Here is a tiny trained network, its code and every weight. The questions are about switching its units off for an input and a class, where a switched-off unit gives its printed mean instead of its output.

import numpy as np


def w(rows, s, z=0):
    codes = np.array(rows[::2]) - 128.0
    scale = np.full(codes.shape[1], s)
    scale[-1] = z or s
    return codes * scale


def f(y):
    return np.maximum(y, 0)


def log_softmax(a):
    a = a - a.max(-1, keepdims=True)
    return a - np.log(np.exp(a).sum(-1, keepdims=True))


def net(x, mask):
    res = np.array(x, float).reshape(1, 5) / 4 @ E
    y = f(res @ A[0][:, :-1].T + A[0][:, -1])
    res = res + np.where(mask, y, B[0][:, -1]) @ B[0][:, :-1]
    return log_softmax(res[-1] @ U[:, :-1].T + U[:, -1])


A, B = {}, {}
E = w([
[144,127,133,113,108],'x0',
[148,14,180,96,187],'x1',
[215,208,167,112,184],'x2',
[75,180,247,157,85],'x3',
[127,131,130,99,116],'x4',
],0.014)
A[0] = w([
[155,80,85,115,124,145],'N1',
[145,166,157,76,222,95],'N2',
[157,119,163,18,101,143],'N3',
[123,51,117,74,89,138],'N4',
[145,144,140,54,157,165],'N5',
[107,76,148,153,124,126],'N6',
[106,139,185,134,109,135],'N7',
[175,115,169,93,53,155],'N8',
[191,213,76,118,137,234],'N9',
[69,152,72,150,41,181],'N10',
[178,99,196,95,192,40],'N11',
[177,97,191,103,167,83],'N12',
[107,110,117,134,48,167],'N13',
[105,102,145,96,128,106],'N14',
[117,96,70,111,179,170],'N15',
[209,133,163,134,146,160],'N16',
[158,251,121,146,101,130],'N17',
[150,127,193,105,199,94],'N18',
[98,160,101,181,107,122],'N19',
[80,203,246,156,113,169],'N20',
[105,128,148,140,77,205],'N21',
[132,61,121,140,130,147],'N22',
[61,53,143,119,138,96],'N23',
[106,213,159,58,140,86],'N24',
[139,64,33,75,168,218],'N25',
[122,20,104,77,122,184],'N26',
[132,88,179,120,195,87],'N27',
[98,143,66,141,72,153],'N28',
[138,196,87,111,155,3],'N29',
[135,177,4,105,162,216],'N30',
[74,93,221,130,60,115],'N31',
],0.012,0.0047)
B[0] = w([
[108,185,83,140,193,188],'N1',
[153,139,118,209,52,179],'N2',
[115,90,113,140,120,163],'N3',
[120,161,102,103,195,191],'N4',
[142,143,88,133,80,166],'N5',
[67,125,196,78,207,168],'N6',
[46,134,193,118,181,174],'N7',
[99,141,126,113,156,155],'N8',
[255,157,113,134,179,225],'N9',
[68,104,96,175,39,211],'N10',
[83,94,97,189,77,181],'N11',
[59,69,84,137,77,176],'N12',
[121,75,108,131,81,176],'N13',
[108,147,160,131,159,152],'N14',
[134,147,110,156,159,198],'N15',
[119,171,114,155,100,179],'N16',
[89,234,110,62,141,229],'N17',
[38,131,121,170,91,175],'N18',
[103,152,147,157,97,175],'N19',
[18,193,142,59,156,246],'N20',
[73,78,107,141,148,174],'N21',
[103,107,123,111,192,180],'N22',
[139,111,148,93,187,192],'N23',
[122,166,104,113,162,179],'N24',
[149,166,68,132,163,251],'N25',
[116,153,95,125,179,227],'N26',
[108,94,134,154,106,177],'N27',
[132,59,48,150,61,188],'N28',
[143,201,165,115,133,167],'N29',
[225,159,107,173,80,233],'N30',
[71,48,139,110,134,204],'N31',
],0.0085,0.018)
U = w([
[194,43,4,165,60,158],'0',
[125,174,97,33,219,221],'1',
[67,95,157,100,7,115],'2',
[107,45,177,39,163,2],'3',
[255,160,118,91,104,126],'4',
],0.01,0.0016)

Each question gives the input, the list of numbers given to net, and the class t.
The units are the neurons (one row each of A and B). Each row of codes is followed by its name. A weight is (code - 128) times the scale printed after its matrix; where a second scale follows, it is the last column's (A, B and U).
mask holds one flag per neuron, in row order. A switched-off neuron (its flag False) gives its mean, the last column of its row in B, instead of its output. The means were averaged over made-up inputs and are rounded, as every weight is.
A unit's drop is (log p(t) with every unit on - log p(t) with that unit switched off) / (log p(t) with every unit on - log p(t) with every unit switched off).
most important unit: the unit with the biggest drop
top k neurons: the k neurons with the biggest drops, biggest first
drop of u: that unit's drop, to one decimal
input [-5,-8,-1,-8,1], class 0: most important unit -> N28
input [-4,4,1,-8,-2], class 0: top 3 neurons -> N20, N17, N30
input [0,-8,1,-3,-4], class 4: top 2 neurons -> N17, N9
input [0,1,-8,-5,1], class 1: top 2 neurons -> N4, N26
input [6,5,-5,1,3], class 3: top 4 neurons -> N17, N31, N9, N20
input [3,8,1,0,-6], class 0: top 2 neurons -> N20, N11
input [6,-6,0,2,0], class 2: top 2 neurons -> N10, N25
input [2,-3,0,6,-4], class 2: top 2 neurons -> N25, N9
input [3,1,-7,-6,5], class 1: top 3 neurons -> N4, N26, N1
input [-6,-8,-7,0,3], class 0: top 2 neurons -> N28, N20
input [-2,0,4,-3,-3], class 4: drop of N10 -> 0.1
input [0,-1,-7,-1,7], class 0: drop of N21 -> 0.0
input [-7,6,0,3,4], class 3: drop of N10 -> 0.2
input [-6,-1,-7,-1,0], class 0: most important unit -> N20
